Below is a small trained network, with its code and all its weights. Each question gives an input and a target symbol and asks what happens when units are switched off, that is, made to give their printed mean instead of their output.

import numpy as np


def w(rows, s, z=0):
    codes = np.array(rows[::2]) - 128.0
    scale = np.full(codes.shape[1], s)
    scale[-1] = z or s
    return codes * scale


def f(y):
    return y / 2 * (1 + np.tanh(0.7978845608 * (y + 0.044715 * y**3)))


def softmax(a):
    e = np.exp(a - a.max(-1, keepdims=True))
    return e / e.sum(-1, keepdims=True)


def log_softmax(a):
    a = a - a.max(-1, keepdims=True)
    return a - np.log(np.exp(a).sum(-1, keepdims=True))


def net(x, mask):
    ids = ['εζλμπστφ'.index(c) for c in x.split()]
    T = len(ids)
    res = E[ids] + P[:T]
    u = 0
    for l in range(2):
        r = res
        for j in range(2):
            rows = slice(3 * j, 3 * j + 3)
            q, k, v = (r @ M[l][rows].T for M in (Q, K, V))
            z = softmax(np.where(np.tri(T) > 0, q @ k.T / 3**0.5, -1e9)) @ v
            o = O[l][rows]
            res = res + np.where(mask[u + j], z, o[:, -1]) @ o[:, :-1]
        u += 2
        y = f(res @ A[l][:, :-1].T + A[l][:, -1])
        res = res + np.where(mask[u : u + 8], y, B[l][:, -1]) @ B[l][:, :-1]
        u += 8
    return log_softmax(res[-1] @ U[:, :-1].T + U[:, -1])


Q, K, V, O, A, B = {}, {}, {}, {}, {}, {}
E = w([
[126,174,93],'ε',
[152,176,107],'ζ',
[111,230,249],'λ',
[12,176,115],'μ',
[135,169,84],'π',
[130,131,151],'σ',
[162,64,228],'τ',
[89,189,107],'φ',
],0.014)
P = w([
[174,253,135],'0',
[15,73,206],'1',
[41,118,161],'2',
[50,124,141],'3',
[60,119,123],'4',
[86,103,108],'5',
[111,95,99],'6',
],0.0053)
Q[0] = w([
[63,246,129],'L0H0',
[86,217,49],'L0H0',
[124,249,60],'L0H0',
[151,184,73],'L0H1',
[80,156,126],'L0H1',
[61,191,174],'L0H1',
],0.011)
K[0] = w([
[125,198,239],'L0H0',
[148,239,164],'L0H0',
[152,225,140],'L0H0',
[73,95,165],'L0H1',
[73,192,126],'L0H1',
[142,251,109],'L0H1',
],0.012)
V[0] = w([
[5,134,128],'L0H0',
[52,166,103],'L0H0',
[163,104,193],'L0H0',
[162,113,34],'L0H1',
[61,107,182],'L0H1',
[106,174,58],'L0H1',
],0.011)
O[0] = w([
[199,19,92,253],'L0H0',
[175,67,196,240],'L0H0',
[60,153,3,141],'L0H0',
[53,189,174,12],'L0H1',
[229,11,137,197],'L0H1',
[102,118,219,211],'L0H1',
],0.0059,0.0061)
A[0] = w([
[71,239,255,79],'L0N0',
[31,186,98,186],'L0N1',
[159,85,103,103],'L0N2',
[231,221,190,254],'L0N3',
[38,72,114,97],'L0N4',
[124,69,194,125],'L0N5',
[205,115,13,179],'L0N6',
[54,97,120,141],'L0N7',
],0.0076,0.0046)
B[0] = w([
[37,146,158,209],'L0N0',
[88,145,44,174],'L0N1',
[144,165,185,157],'L0N2',
[36,56,118,254],'L0N3',
[126,165,65,161],'L0N4',
[114,148,187,226],'L0N5',
[2,116,109,202],'L0N6',
[183,124,87,163],'L0N7',
],0.0086,0.0041)
Q[1] = w([
[126,159,83],'L1H0',
[137,54,144],'L1H0',
[196,99,141],'L1H0',
[239,177,109],'L1H1',
[58,2,185],'L1H1',
[187,120,45],'L1H1',
],0.0092)
K[1] = w([
[171,115,147],'L1H0',
[69,138,97],'L1H0',
[154,205,34],'L1H0',
[172,81,145],'L1H1',
[48,253,147],'L1H1',
[175,135,73],'L1H1',
],0.013)
V[1] = w([
[125,223,176],'L1H0',
[163,72,236],'L1H0',
[172,54,217],'L1H0',
[168,1,234],'L1H1',
[39,168,185],'L1H1',
[178,32,106],'L1H1',
],0.0067)
O[1] = w([
[42,170,254,124],'L1H0',
[121,155,240,165],'L1H0',
[169,37,198,152],'L1H0',
[201,80,113,133],'L1H1',
[128,216,233,255],'L1H1',
[122,69,131,71],'L1H1',
],0.0056,0.0094)
A[1] = w([
[147,136,193,100],'L1N0',
[254,82,156,36],'L1N1',
[173,163,159,119],'L1N2',
[189,89,109,213],'L1N3',
[133,213,139,2],'L1N4',
[100,140,60,133],'L1N5',
[45,75,200,184],'L1N6',
[146,46,117,143],'L1N7',
],0.0093,0.0039)
B[1] = w([
[64,149,83,182],'L1N0',
[177,82,4,204],'L1N1',
[111,188,41,140],'L1N2',
[206,176,134,171],'L1N3',
[218,167,180,168],'L1N4',
[113,183,3,150],'L1N5',
[170,61,171,251],'L1N6',
[161,201,101,185],'L1N7',
],0.0064,0.014)
U = w([
[124,113,95,204],'ε',
[188,191,79,5],'ζ',
[82,51,72,106],'λ',
[183,108,82,112],'μ',
[146,140,88,74],'π',
[109,88,74,123],'σ',
[107,105,37,88],'τ',
[53,2,131,135],'φ',
],0.0081,0.0017)

Each question gives the input, a string of symbols that net reads in full, and the target symbol t.
The units are the heads (3 rows each of Q, K, V and O) and the neurons (one row each of A and B). Each row of codes is followed by its name. A weight is (code - 128) times the scale printed after its matrix; where a second scale follows, it is the last column's (O, A, B and U).
mask holds one flag per unit, layer by layer, with each layer's heads first. A switched-off unit (its flag False) gives its mean, the last column of its rows in O or B, instead of its output. The means were averaged over made-up inputs and are rounded, as every weight is.
A unit's drop is (log p(t) with every unit on - log p(t) with that unit switched off) / (log p(t) with every unit on - log p(t) with every unit switched off).
The circuit of an input: a set's keep is (log p(t) with only the set's units on - log p(t) with every unit switched off) / (log p(t) with every unit on - log p(t) with every unit switched off). Starting from the 12 units with the biggest drops (on a tie, the unit counted first), units are removed one at a time, each time the one whose removal leaves the highest keep (on an exact tie, the one counted first), for as long as the keep stays at least 0.8.
units of the circuit, in order: the units of the circuit, biggest drop first
unit that matters most: the unit with the biggest drop
top k neurons: the k neurons with the biggest drops, biggest first
k most important neurons of layer l: the k neurons of layer l with the biggest drops, biggest first
which heads matter: for each layer, one digit per head in row order, 1 if its drop is at least 0.15 and else 0, layers parted by /
drop when u is switched off: that unit's drop, to one decimal
input μ μ ε μ μ π, target μ: units of the circuit, in order => (L0H0, L1H1, L1N3, L1H0)
input ζ μ π, target ζ: units of the circuit, in order => (L0H1, L1H1, L0H0, L0N0)
input φ φ λ σ λ ε, target φ: which heads matter => 01 / 10
input μ μ π σ ζ π, target μ: units of the circuit, in order => (L0H0, L1H1, L1H0, L1N3)
input ζ μ τ, target ζ: most important neuron of layer 1 => (L1N4)
input ζ λ μ λ ζ λ τ, target ζ: top 2 neurons => (L0N0, L0N3)
input μ μ σ, target μ: which heads matter => 10 / 01
input φ ε τ μ μ ε ε, target φ: which heads matter => 11 / 00
input τ μ ζ, target τ: which heads matter => 11 / 11
input ζ ζ ζ μ, target ζ: top 2 neurons => (L1N4, L0N3)
input τ τ μ ε μ φ, target τ: 3 most important neurons of layer 1 => (L1N5, L1N6, L1N4)
input ζ π ε, target ζ: top 3 neurons => (L1N4, L0N0, L0N1)
input σ λ ζ ε ε μ μ, target τ: 3 most important neurons of layer 1 => (L1N5, L1N6, L1N4)
input φ π μ ζ λ λ φ, target φ: which heads matter => 01 / 10
input ζ ε φ, target ζ: unit that matters most => L0H1
input φ λ λ λ φ, target φ: which heads matter => 11 / 10
input λ μ π μ π, target τ: 3 most important neurons of layer 1 => (L1N5, L1N6, L1N4)
input ζ μ μ μ, target ζ: which heads matter => 11 / 11
input λ ζ μ φ π, target τ: 2 most important neurons of layer 0 => (L0N5, L0N0)
input μ μ ζ φ τ, target μ: unit that matters most => L1H1
input μ μ φ, target μ: 3 most important neurons of layer 1 => (L1N1, L1N3, L1N7)
input ζ λ ζ μ, target τ: drop when L1N1 is switched off => -0.1
input φ μ ε σ λ, target φ: drop when L0N3 is switched off => 0.2
input μ μ π τ, target μ: drop when L1N1 is switched off => 0.2
